What each symbol does to the units:
* | di vi zu ki vo
Tun | Des Pav . Vep Ner
Let | Vaf Tur Tos Bap Gev
Ner | Rim Pap . Zun Vaz
Rem | Rez Vaz . Nin Vep
Lup | Tad Nub Rim Von Paf
Fuv | . Gom Ves Ral Fiv
Biz | Zul Lel Dip Dis Bup
Mur | Duz Pur Fam Vom Lek
Dis | Paf Biz Vaz Rez Des
Suf | Mol Lut Zul Bom Mur
Zem | . Mol Bom Gom Kov
Bup | Fam Bap Pav Des Mil
Gev | Gos Zof Lag Tiv Leb
Mil | Nub Tiv Pap Rim Biz
Mol | . Ral Suf Zem Duz
Vas | Lut Fik Lel Zul Sok
Reb | Lub Vom Gar Zin Pom
Tos | Let Vep . Nem Lag
Gar | Reb Bag Tur Vaf Von
Leb | Fik Rez Nin Lel Let
Fiv | . Lub Zin Deg Bor
Koz | Pez Ful Gog Lek Lut
Rez | Fef Dis Rem Leb Tur
Vep | Tur Tun . Tos Zun
Zof | Von Rim Zun Gev Rez
Gom | . Zem Vif Fuv Lub
Bap | Sok Let Nem Bup Tiv
Lub | . Kov Reb Fiv Vit
Paf | Bom Zul Dis Fef Bag
Ves | Fuv Vif Fik Lut Zin
Pom | Vit Tad Von Ful Vif
Vit | . Suk Pom Bor Gom
Ral | . Fuv Lut Mol Deg
Tiv | Gog Gev Pul Mil Lel
Zul | Suf Vas Biz Paf Fam
Fik | Ves Fef Leb Vas Vaf
Deg | . Fiv Pur Duz Pez
Nin | Leb Rem . Kez Tos
Bom | Zem Suf Paf Vif Vom
Sok | Pur Vaf Bap Fam Gog
Lag | Gev Zun . Pul Nin
Bor | . Vit Ful Pez Fuv
Zin | Fiv Reb Vaf Pur Ful
Lel | Vas Leb Kez Biz Bap
Fam | Mur Sok Bup Bag Nub
Suk | . Sel Tad Vit Zem
Kov | . Duz Vom Lub Suk
Vaz | Dis Dip . Rem Tun
Lut | Ral Ves Vas Suf Pur
Ful | Bor Pom Gos Koz Ves
Gog | Koz Gos Tiv Nub Vas
Bag | Vom Fam Des Gar Lup
Nub | Lek Gog Mil Lup Zul
Zun | Zof Ner . Lag Rem
Pul | Tiv Lag . Pap Kez
Nem | Bap Tos . Pav Pul
Fef | Vif Paf Rez Fik Gar
Duz | . Deg Mur Kov Sel
Tad | Suk Lek Lup Pom Bom
Sel | . Pez Lek Suk Mol
Vaf | Zin Gar Let Sok Gos
Von | Pom Lup Zof Gos Fef
Dip | Biz Kez . Vaz Pav
Tur | Gar Des Vep Let Zof
Gos | Ful Von Gev Gog Fik
Pap | Mil Pul . Ner Dip
Pez | . Bor Koz Sel Ral
Vom | Kov Mur Bag Reb Tad
Kez | Lel Nin . Dip Nem
Rim | Lup Mil Ner Zof Dis
Des | Bag Bup Tun Tur Rim
Vif | Gom Bom Fef Ves Reb
Pur | Deg Zin Sok Mur Koz
Pav | Bup Nem . Tun Pap
Lek | Sel Koz Nub Tad Suf

In the rows, zero is written as 144.

The rows follow the links: the fewer symbols apart two units are, the more alike their rows tend to be.

Each row is also shifted at random along 3 hidden directions that mean nothing.

Known rows, each with its unit:
[ 179,  163,  150,  141,  141,  132,  139,  151,  143,  126,  163,  141,  110,  155,  149,  145,  171,  152,  121,  122,  165,  134,  167,  159,  127,  130,  139,  133,  188,  168,  145,  135,  157,  169,  140,  138,  153,  118,  152,  140,  162,  145,  142]
unit: Reb
[ 108,  173,  129,  151,  143,  105,  143,   97,  145,  166,  170,  177,  145,  134,  158,  166,  167,  171,  126,  146,  202,  156,  148,  181,  120,  103,   98,  108,  183,  159,  130,  151,  129,  196,  135,  153,  141,  132,  149,  164,  117,  152,  139]
unit: Tun
[ 129,  154,  120,  120,  130,  128,  147,  128,  150,  121,  161,  138,  143,  137,  146,  148,  142,  141,  153,  153,   65,  146,  137,  126,  161,  153,  103,  207,  172,  134,  161,  166,  117,  112,  115,  114,  144,  177,  151,  142,  113,  128,  165]
unit: Tos
[ 227,  153,  169,   75,  154,  136,  126,  172,  149,   86,  138,  156,  108,  144,  123,   97,  159,  145,  129,  156,  123,  147,  110,  105,  116,  153,  153,  164,  133,  108,  169,   93,  149,  108,  121,  150,  155,  146,  120,  132,  147,  151,  151]
unit: Sok
[ 134,  129,  125,  121,  150,  115,  144,  114,  134,  157,  145,  129,  142,  111,  115,  172,  137,  175,  154,  185,   97,  153,  126,  132,  132,  129,  127,  181,  135,  130,  155,  182,  109,  134,  133,  146,  171,  177,  131,  158,  131,  152,  144]
unit: Lel
[ 243,  138,  162,  147,  153,  141,  102,  173,  161,  150,  143,  140,  127,  145,  148,  119,  153,  151,  129,  141,  191,  136,  142,  164,  123,  129,  181,  114,  139,  130,  147,  132,  170,  164,  158,  146,  133,  123,  140,  129,  185,  172,  131]
unit: Suk
[ 141,  168,  124,  123,  131,  131,  158,  142,  140,  112,  180,  120,  114,  126,  129,  161,  157,  161,  150,  159,   55,  134,  151,  131,  148,  142,  108,  225,  183,  142,  174,  170,  124,  113,  116,  115,  144,  166,  143,  128,  150,  142,  172]
unit: Vaf
[ 170,  178,  136,  144,  146,  152,  115,  133,  175,  121,  157,  142,  139,  132,  125,  124,  155,  119,  168,  146,   90,  168,  147,  128,  137,  133,  132,  188,  185,  152,  169,  142,  176,  116,  130,  119,  110,  159,  139,  112,  132,  149,  152]
unit: Bag
[ 238,  120,  142,  121,  164,  158,   88,  142,  174,  130,  122,  132,  142,  139,  118,  121,  139,  105,  170,  176,  106,  176,  128,  119,  125,  153,  172,  164,  157,  152,  152,  164,  170,  112,  155,  145,  138,  166,  135,  135,  126,  142,  123]
unit: Paf
[ 188,  118,  147,  123,  152,  139,  149,  149,  125,  143,  140,  125,  113,  139,  135,  173,  157,  170,  126,  150,  157,  130,  152,  144,  127,  146,  155,  132,  144,  158,  142,  162,  130,  153,  155,  157,  186,  137,  144,  164,  173,  138,  134]
unit: Ves
[ 219,  141,  151,  119,  150,  125,   95,  154,  168,  150,  138,  180,  157,  158,  172,  105,  132,  145,  131,  158,  190,  147,  115,  156,  131,  153,  151,  109,  145,  122,  134,  122,  143,  157,  135,  153,  128,  146,  161,  150,  109,  153,  127]
unit: Ner
[ 129,  157,  129,  176,  139,  132,  127,  136,  163,  191,  168,  153,  164,  133,  163,  152,  144,  164,  144,  147,  171,  140,  156,  188,  144,  117,  142,  130,  156,  140,  136,  163,  143,  179,  145,  126,  111,  144,  155,  134,  151,  173,  141]
unit: Lup
[ 145,  169,  159,  146,  150,  118,  145,  137,  135,  149,  165,  147,  109,  123,  123,  149,  180,  187,  122,  140,  204,  141,  158,  179,   94,   91,  144,  111,  150,  148,  151,  125,  150,  188,  136,  159,  157,  107,  119,  130,  185,  178,  130]
unit: Duz
[ 111,  150,  132,  165,  138,  141,  159,  145,  137,  172,  172,  110,  137,  114,  120,  174,  139,  182,  151,  156,   86,  129,  157,  154,  153,  116,  151,  200,  131,  118,  164,  177,  128,  127,  139,  116,  138,  169,  142,  115,  198,  170,  165]
unit: Pez
[ 194,  152,  131,  157,  143,  110,  104,  137,  167,  188,  185,  133,  129,  113,  133,  151,  153,  186,  133,  171,  148,  141,  149,  188,  123,   97,  151,  153,  162,  130,  150,  181,  139,  165,  141,  118,  123,  150,  148,  121,  187,  189,  136]
unit: Tad
[ 161,  155,  162,  138,  138,  140,  167,  167,  123,  116,  151,  136,  106,  160,  147,  153,  172,  155,  117,  122,  178,  124,  159,  149,  130,  141,  149,  128,  151,  157,  148,  123,  153,  160,  139,  150,  169,  115,  140,  147,  181,  146,  145]
unit: Fiv
[ 211,  147,  125,  137,  144,  106,   89,  134,  176,  168,  168,  153,  154,  130,  151,  134,  135,  160,  144,  177,  137,  150,  128,  176,  133,  124,  141,  160,  160,  118,  150,  167,  135,  153,  136,  119,  117,  169,  156,  138,  138,  170,  136]
unit: Rim
[ 250,  131,  161,  104,  151,  113,  111,  180,  146,  140,  156,  137,  118,  125,  122,  116,  145,  190,  132,  174,  129,  128,  113,  146,  116,  130,  169,  169,  112,   87,  164,  146,  128,  126,  128,  129,  139,  168,  134,  125,  191,  184,  148]
unit: Koz
[ 152,  145,  119,  149,  131,  148,  128,  144,  164,  150,  155,  147,  172,  151,  169,  140,  118,  124,  161,  150,  100,  139,  136,  141,  176,  163,  129,  181,  159,  136,  143,  174,  129,  121,  140,  111,  120,  174,  173,  149,  114,  132,  155]
unit: Zun
[  84,  136,  167,  184,  157,  183,  174,  145,  125,  162,  110,  148,  155,  147,  134,  154,  146,  131,  141,  120,  205,  152,  162,  147,  141,  145,  175,   86,  107,  175,  125,  117,  174,  169,  175,  183,  156,  115,  125,  148,  170,  140,  133]
unit: Mol
[ 185,  131,  139,  162,  134,  186,  129,  188,  171,  129,  132,  136,  170,  182,  174,  115,  113,   92,  172,  133,   93,  132,  139,  126,  193,  201,  170,  175,  141,  136,  149,  146,  165,   97,  153,  108,  109,  166,  176,  124,  137,  116,  163]
unit: Von
[ 156,  154,  157,  104,  142,  155,  161,  169,  135,   92,  132,  166,  127,  177,  164,  118,  154,  125,  125,  123,  166,  135,  130,  117,  152,  181,  132,  133,  153,  150,  141,  103,  141,  141,  128,  161,  165,  126,  155,  162,  113,  120,  153]
unit: Let
[ 104,  152,  141,  164,  135,  137,  135,  126,  160,  180,  157,  154,  174,  128,  147,  134,  121,  151,  161,  162,  130,  151,  130,  156,  152,  134,  142,  153,  123,  109,  140,  154,  132,  137,  137,  138,  111,  169,  148,  136,  133,  162,  150]
unit: Mil
[ 152,  142,  140,  174,  141,  182,  148,  177,  153,  140,  139,  118,  151,  162,  156,  144,  137,  115,  161,  123,  112,  129,  164,  136,  178,  168,  170,  168,  140,  154,  151,  149,  162,  116,  162,  117,  125,  144,  157,  118,  177,  133,  157]
unit: Vit
[ 121,  129,  157,  185,  156,  167,  157,  140,  136,  162,  122,  142,  144,  152,  148,  164,  158,  138,  131,  114,  228,  149,  168,  166,  130,  138,  167,   74,  135,  182,  120,  131,  174,  186,  181,  177,  161,  107,  134,  152,  166,  140,  122]
unit: Zem

In each set, the symbols that take the first to the second take the third to the fourth, perhaps in another order. Give the fourth.
Answers are names.
A [  33,  182,  118,  192,  136,  139,  164,   91,  154,  172,  174,  152,  165,  124,  150,  174,  156,  135,  169,  135,  130,  162,  169,  161,  159,  114,   93,  162,  193,  173,  143,  166,  143,  162,  136,  132,  114,  148,  144,  131,  116,  140,  156]
B [  89,  147,  135,  145,  144,   94,  145,   89,  125,  199,  155,  170,  155,  110,  142,  184,  155,  203,  125,  162,  211,  156,  141,  190,  111,   92,  113,  101,  143,  154,  124,  178,  105,  214,  143,  178,  169,  137,  131,  182,  125,  162,  124]
C [ 134,  155,  143,  159,  141,  178,  159,  157,  150,  124,  147,  120,  133,  149,  144,  153,  156,  114,  156,  118,  113,  139,  174,  131,  161,  151,  145,  170,  171,  169,  149,  142,  173,  132,  149,  125,  136,  134,  151,  121,  166,  131,  159]
D Bom

A [ 214,  121,  129,  127,  150,  139,  120,  136,  152,  144,  147,  122,  130,  144,  135,  162,  150,  142,  145,  161,  133,  153,  148,  148,  140,  153,  152,  158,  166,  173,  140,  186,  140,  142,  159,  142,  163,  150,  152,  159,  138,  132,  134]
B [ 166,  125,  134,  143,  131,  181,  149,  193,  157,  117,  138,  120,  164,  164,  157,  126,  108,  108,  175,  144,   44,  122,  132,  104,  205,  200,  161,  218,  125,  118,  161,  149,  139,   67,  138,   98,  120,  189,  169,  122,  143,  124,  177]
C [ 183,  113,  133,  121,  143,  132,  145,  143,  130,  140,  147,  116,  123,  140,  124,  174,  145,  163,  138,  170,  106,  141,  141,  136,  140,  149,  145,  166,  146,  155,  155,  188,  117,  137,  146,  140,  181,  159,  146,  164,  153,  133,  141]
D Gog

A [ 106,  167,  134,  146,  128,  128,  175,  137,  126,  133,  178,  121,  109,  131,  142,  179,  166,  176,  127,  137,  122,  129,  165,  161,  146,  122,  123,  169,  167,  161,  157,  162,  128,  155,  129,  128,  157,  134,  141,  130,  176,  144,  158]
B [ 171,  135,  146,  132,  136,  152,  158,  181,  135,  135,  141,  146,  144,  173,  174,  133,  130,  154,  125,  129,  153,  118,  135,  150,  170,  172,  162,  141,  123,  119,  138,  134,  125,  138,  145,  126,  147,  144,  167,  153,  157,  137,  152]
C [ 175,  143,  145,  139,  150,  132,  113,  154,  164,  164,  149,  153,  156,  128,  136,  118,  134,  159,  147,  167,  141,  146,  125,  154,  128,  124,  162,  151,  120,  105,  150,  138,  146,  131,  134,  132,  118,  157,  137,  122,  156,  179,  142]
D Biz

A [ 169,  133,  126,  156,  153,  142,  116,  120,  161,  168,  144,  109,  136,  115,  110,  175,  148,  144,  163,  164,  117,  163,  157,  157,  123,  119,  154,  166,  164,  169,  153,  189,  160,  143,  159,  139,  146,  156,  129,  128,  155,  153,  134]
B [ 148,  136,  149,  168,  153,  150,  142,  129,  139,  173,  138,  132,  131,  130,  131,  169,  162,  155,  141,  136,  184,  148,  166,  163,  126,  118,  159,  116,  148,  177,  133,  156,  164,  172,  173,  155,  155,  128,  139,  142,  176,  154,  122]
C [  94,  168,  156,  182,  146,  177,  158,  134,  155,  131,  144,  142,  145,  149,  146,  147,  164,  109,  159,  111,  154,  149,  168,  145,  150,  143,  150,  129,  164,  178,  144,  120,  186,  152,  155,  143,  117,  120,  143,  118,  147,  139,  151]
D Kov

A [ 225,  117,  167,  135,  166,  162,  106,  152,  163,  141,  105,  151,  146,  164,  143,  118,  148,  114,  137,  145,  200,  160,  131,  137,  117,  167,  180,   84,  140,  169,  126,  118,  182,  156,  163,  186,  157,  126,  138,  164,  125,  138,  113]
B [  93,  127,  129,  146,  140,  136,  170,  114,  124,  175,  145,  122,  145,  110,  105,  188,  141,  176,  159,  174,   99,  149,  146,  142,  143,  127,  138,  180,  127,  142,  148,  181,  117,  138,  142,  149,  172,  171,  121,  148,  156,  147,  147]
C [ 151,  121,  130,  160,  146,  169,  147,  145,  147,  141,  134,  110,  137,  142,  134,  178,  146,  120,  165,  143,  105,  146,  166,  131,  159,  167,  158,  170,  163,  181,  151,  176,  155,  124,  164,  135,  154,  151,  153,  136,  154,  121,  147]
D Suf

A [ 234,  126,  138,  123,  165,  125,   87,  131,  163,  150,  135,  133,  129,  123,  113,  142,  150,  145,  153,  174,  153,  171,  133,  150,  112,  132,  160,  133,  163,  160,  148,  166,  152,  153,  154,  152,  150,  149,  135,  149,  135,  156,  116]
B [ 198,  143,  131,  147,  137,  142,  128,  165,  156,  157,  158,  143,  146,  163,  178,  139,  138,  150,  131,  140,  161,  125,  145,  171,  159,  150,  154,  137,  151,  142,  137,  162,  141,  158,  151,  119,  131,  137,  175,  146,  155,  148,  144]
C [ 170,  124,  137,  114,  150,  128,  144,  140,  125,  143,  139,  145,  134,  151,  150,  165,  147,  163,  127,  155,  168,  143,  135,  145,  133,  156,  137,  131,  145,  148,  136,  162,  114,  160,  146,  165,  186,  142,  147,  185,  123,  130,  131]
D Tiv

A [ 144,  172,  118,  136,  139,  106,  121,  104,  168,  148,  173,  156,  147,  115,  137,  149,  154,  157,  155,  169,  110,  165,  141,  159,  126,  108,  106,  177,  191,  147,  153,  171,  135,  150,  122,  128,  124,  166,  140,  138,  111,  150,  149]
B [ 107,  144,  116,  171,  125,  153,  155,  143,  155,  162,  157,  148,  179,  154,  183,  153,  125,  128,  162,  134,  115,  139,  153,  155,  194,  165,  131,  166,  158,  145,  137,  178,  132,  143,  147,  113,  116,  159,  174,  141,  127,  132,  155]
C [ 153,  156,  162,  106,  139,  123,  154,  147,  133,  114,  134,  188,  138,  170,  161,  112,  150,  148,  115,  142,  200,  141,  118,  132,  128,  152,  126,   98,  136,  126,  132,   89,  134,  161,  128,  178,  160,  123,  141,  174,  108,  141,  142]
D Mil

A [ 141,  135,  170,  156,  150,  170,  164,  186,  129,  142,  127,  142,  143,  161,  146,  125,  139,  144,  138,  123,  170,  122,  145,  138,  154,  162,  180,  122,   99,  128,  139,  112,  154,  134,  150,  150,  143,  123,  143,  130,  180,  151,  152]
B [ 171,  143,  146,  167,  141,  144,  149,  169,  140,  162,  154,  140,  137,  165,  176,  149,  149,  153,  123,  121,  192,  119,  159,  175,  160,  146,  162,  112,  144,  153,  128,  150,  151,  174,  160,  133,  140,  121,  169,  149,  174,  147,  138]
C [ 179,  176,  130,  130,  139,  112,  127,  129,  152,  128,  188,  144,  112,  140,  150,  159,  175,  162,  127,  140,  135,  142,  157,  166,  126,  120,  110,  158,  203,  164,  154,  162,  138,  166,  123,  124,  150,  133,  153,  144,  146,  145,  149]
D Bup

A [ 235,  118,  160,  128,  159,  180,  119,  176,  148,  120,  117,  125,  124,  164,  133,  130,  151,  115,  144,  138,  153,  140,  145,  127,  136,  174,  186,  131,  141,  166,  146,  133,  179,  126,  160,  154,  161,  133,  143,  145,  165,  133,  132]
B [ 228,  167,  132,  113,  146,   97,  116,  136,  152,  119,  185,  150,   98,  139,  150,  150,  183,  179,  103,  151,  167,  144,  153,  171,  104,  103,  117,  137,  203,  155,  148,  153,  138,  177,  126,  137,  155,  127,  149,  148,  149,  157,  132]
C [ 177,  129,  157,  115,  158,  128,  141,  150,  124,  150,  145,  131,  116,  120,  104,  167,  153,  185,  130,  164,  154,  142,  137,  146,  113,  129,  155,  142,  124,  138,  154,  152,  130,  151,  147,  165,  183,  147,  119,  152,  174,  156,  130]
D Bap

A [ 175,  127,  166,  130,  167,  142,  124,  134,  139,  158,  110,  167,  142,  142,  125,  137,  152,  151,  130,  156,  223,  158,  129,  144,  103,  137,  171,   78,  112,  146,  130,  117,  157,  175,  160,  193,  170,  130,  120,  167,  138,  156,  106]
B [  38,  176,  150,  178,  141,  168,  168,  118,  148,  137,  141,  148,  161,  129,  128,  141,  146,  113,  179,  132,  100,  163,  161,  127,  158,  137,  125,  173,  148,  147,  154,  122,  161,  118,  138,  141,  117,  152,  131,  114,  124,  138,  164]
C [ 127,  167,  127,  135,  135,  114,  150,  122,  146,  142,  170,  169,  142,  151,  166,  156,  159,  155,  125,  138,  167,  147,  148,  169,  138,  129,  108,  135,  187,  161,  131,  157,  122,  178,  132,  146,  148,  134,  155,  162,  109,  138,  145]
D Zun

A [  95,  179,  151,  145,  146,   99,  146,  106,  135,  166,  171,  164,  131,  111,  127,  157,  175,  190,  127,  155,  181,  152,  151,  174,  103,   77,  112,  133,  167,  137,  146,  139,  141,  183,  131,  159,  144,  127,  123,  141,  157,  176,  141]
B [  66,  172,  170,  165,  147,  155,  176,  130,  128,  150,  143,  157,  141,  139,  140,  145,  168,  149,  134,  117,  195,  148,  163,  154,  128,  118,  142,  105,  141,  161,  136,  103,  166,  170,  144,  168,  140,  113,  127,  135,  157,  157,  145]
C [ 183,  141,  130,  112,  132,  112,  129,  157,  150,  143,  154,  149,  148,  144,  164,  133,  126,  163,  134,  166,  124,  130,  122,  146,  156,  152,  132,  170,  139,  112,  146,  161,  107,  141,  128,  128,  142,  174,  164,  158,  123,  140,  151]
D Gev

A [ 131,  143,  140,  180,  134,  188,  157,  174,  149,  150,  146,  116,  155,  151,  153,  148,  134,  109,  165,  121,  104,  129,  169,  137,  189,  167,  165,  169,  145,  155,  149,  159,  169,  119,  159,  114,  117,  146,  164,  115,  175,  130,  162]
B [ 117,  117,  147,  163,  144,  194,  180,  171,  129,  132,  117,  111,  146,  160,  137,  157,  139,  113,  161,  124,  108,  137,  161,  111,  175,  181,  167,  167,  128,  171,  153,  155,  156,  112,  166,  142,  160,  139,  146,  132,  167,  114,  151]
C [ 134,  133,  148,  138,  157,  138,  135,  120,  149,  161,  121,  156,  163,  134,  126,  145,  137,  144,  152,  165,  157,  171,  125,  139,  126,  143,  148,  123,  131,  144,  140,  147,  140,  149,  150,  171,  154,  152,  124,  165,  120,  148,  129]
D Des

A [  65,  147,  126,  161,  126,  133,  187,  138,  126,  175,  158,  158,  173,  155,  183,  171,  133,  173,  134,  141,  179,  123,  146,  166,  174,  151,  112,  128,  141,  136,  122,  160,  106,  175,  141,  146,  149,  148,  169,  177,  121,  134,  153]
B [ 129,  122,  131,  155,  143,  175,  153,  134,  150,  140,  115,  141,  167,  168,  160,  157,  136,   99,  166,  142,  129,  153,  150,  128,  174,  186,  143,  141,  164,  179,  130,  166,  148,  136,  160,  150,  150,  156,  163,  167,  104,  109,  139]
C [ 118,  157,  140,  132,  131,  102,  157,  131,  128,  173,  164,  173,  158,  146,  166,  150,  143,  203,  110,  161,  199,  134,  128,  180,  138,  123,  119,  114,  135,  116,  129,  148,   96,  185,  136,  158,  158,  141,  153,  171,  127,  163,  141]
D Leb

A [ 126,  152,  143,  151,  138,  122,  163,  154,  130,  178,  167,  134,  130,  126,  141,  153,  142,  202,  127,  151,  161,  119,  149,  169,  134,  114,  149,  142,  119,  115,  152,  154,  120,  162,  144,  136,  147,  147,  144,  139,  193,  177,  155]
B [ 165,  128,  163,  120,  155,  114,  149,  139,  116,  152,  141,  141,  113,  129,  118,  164,  162,  193,  112,  155,  203,  134,  145,  157,  106,  119,  160,  104,  118,  147,  133,  141,  129,  173,  157,  181,  188,  132,  121,  167,  175,  165,  127]
C [ 126,  140,  148,  147,  139,  159,  157,  165,  145,  146,  143,  139,  163,  142,  143,  133,  120,  142,  163,  150,   92,  132,  124,  124,  175,  163,  154,  185,  106,  105,  155,  141,  132,   98,  130,  117,  125,  176,  147,  128,  155,  148,  166]
D Vas

A [ 114,  150,  141,  193,  141,  153,  147,  143,  153,  179,  154,  144,  160,  140,  156,  150,  138,  146,  151,  124,  173,  137,  166,  173,  161,  126,  155,  124,  146,  149,  132,  148,  162,  169,  164,  125,  114,  130,  155,  129,  169,  157,  138]
B [  88,  132,  137,  179,  148,  176,  155,  126,  149,  161,  139,  106,  151,  112,  102,  172,  140,  132,  177,  157,   81,  156,  162,  127,  150,  136,  162,  189,  131,  157,  161,  177,  163,  117,  163,  133,  133,  162,  126,  111,  170,  149,  153]
C [ 187,  142,  130,  118,  152,  131,   99,  135,  182,  146,  152,  146,  167,  122,  128,  111,  115,  137,  173,  192,   58,  161,  111,  124,  144,  149,  144,  214,  142,   94,  167,  163,  130,   92,  120,  116,  103,  197,  141,  126,  118,  160,  155]
D Lel

A [ 152,  163,  149,  131,  141,  146,  148,  146,  151,  112,  134,  179,  154,  186,  183,  123,  148,  119,  129,  123,  195,  148,  139,  141,  147,  167,  125,  108,  161,  162,  128,  111,  144,  160,  139,  161,  148,  124,  164,  168,   98,  119,  134]
B [ 146,  146,  145,  135,  143,  139,  119,  146,  164,  154,  140,  165,  179,  140,  153,  115,  120,  134,  163,  163,  122,  157,  111,  132,  153,  154,  143,  159,  128,  108,  146,  138,  135,  125,  131,  139,  118,  177,  145,  139,  109,  153,  152]
C [ 225,  122,  163,  121,  171,  143,   97,  144,  157,  137,  120,  127,  129,  125,   98,  128,  141,  146,  153,  175,  131,  168,  128,  124,  103,  131,  179,  150,  129,  134,  157,  145,  163,  125,  150,  161,  157,  155,  113,  133,  163,  168,  127]
D Zin

A [ 153,  152,  148,  129,  139,  149,  160,  165,  132,  104,  149,  127,  111,  151,  142,  145,  161,  136,  135,  130,  108,  129,  154,  124,  152,  155,  139,  171,  156,  147,  161,  135,  147,  122,  136,  137,  155,  139,  142,  130,  157,  131,  158]
B [ 105,  117,  157,  160,  143,  182,  195,  168,  111,  133,  113,  128,  138,  168,  154,  167,  143,  132,  139,  114,  178,  128,  159,  127,  164,  181,  164,  108,  119,  176,  122,  135,  149,  149,  172,  172,  182,  118,  151,  170,  155,  110,  140]
C [ 142,  160,  159,  128,  142,  140,  154,  156,  131,  113,  155,  139,  112,  135,  124,  132,  164,  162,  134,  146,  122,  140,  141,  132,  125,  127,  147,  165,  138,  132,  166,  124,  144,  128,  130,  146,  159,  141,  127,  126,  172,  157,  157]
D Lut

A [ 158,  140,  131,  123,  136,  128,  130,  150,  156,  143,  150,  154,  162,  135,  143,  118,  119,  150,  165,  176,   81,  149,  114,  128,  158,  157,  138,  193,  127,   93,  159,  154,  118,  104,  121,  119,  127,  189,  152,  138,  123,  154,  162]
B [ 152,  138,  137,  111,  149,   94,  141,  117,  127,  160,  149,  167,  140,  133,  140,  160,  148,  199,  114,  175,  197,  150,  123,  164,  112,  124,  123,  112,  128,  136,  133,  151,  106,  180,  136,  178,  182,  142,  134,  188,  121,  160,  126]
C [ 134,  152,  154,  167,  143,  121,  138,  145,  141,  185,  162,  149,  142,  120,  141,  143,  155,  189,  130,  147,  192,  132,  144,  183,  125,  104,  159,  112,  120,  122,  143,  142,  139,  176,  145,  149,  131,  134,  133,  136,  187,  187,  134]
D Suf

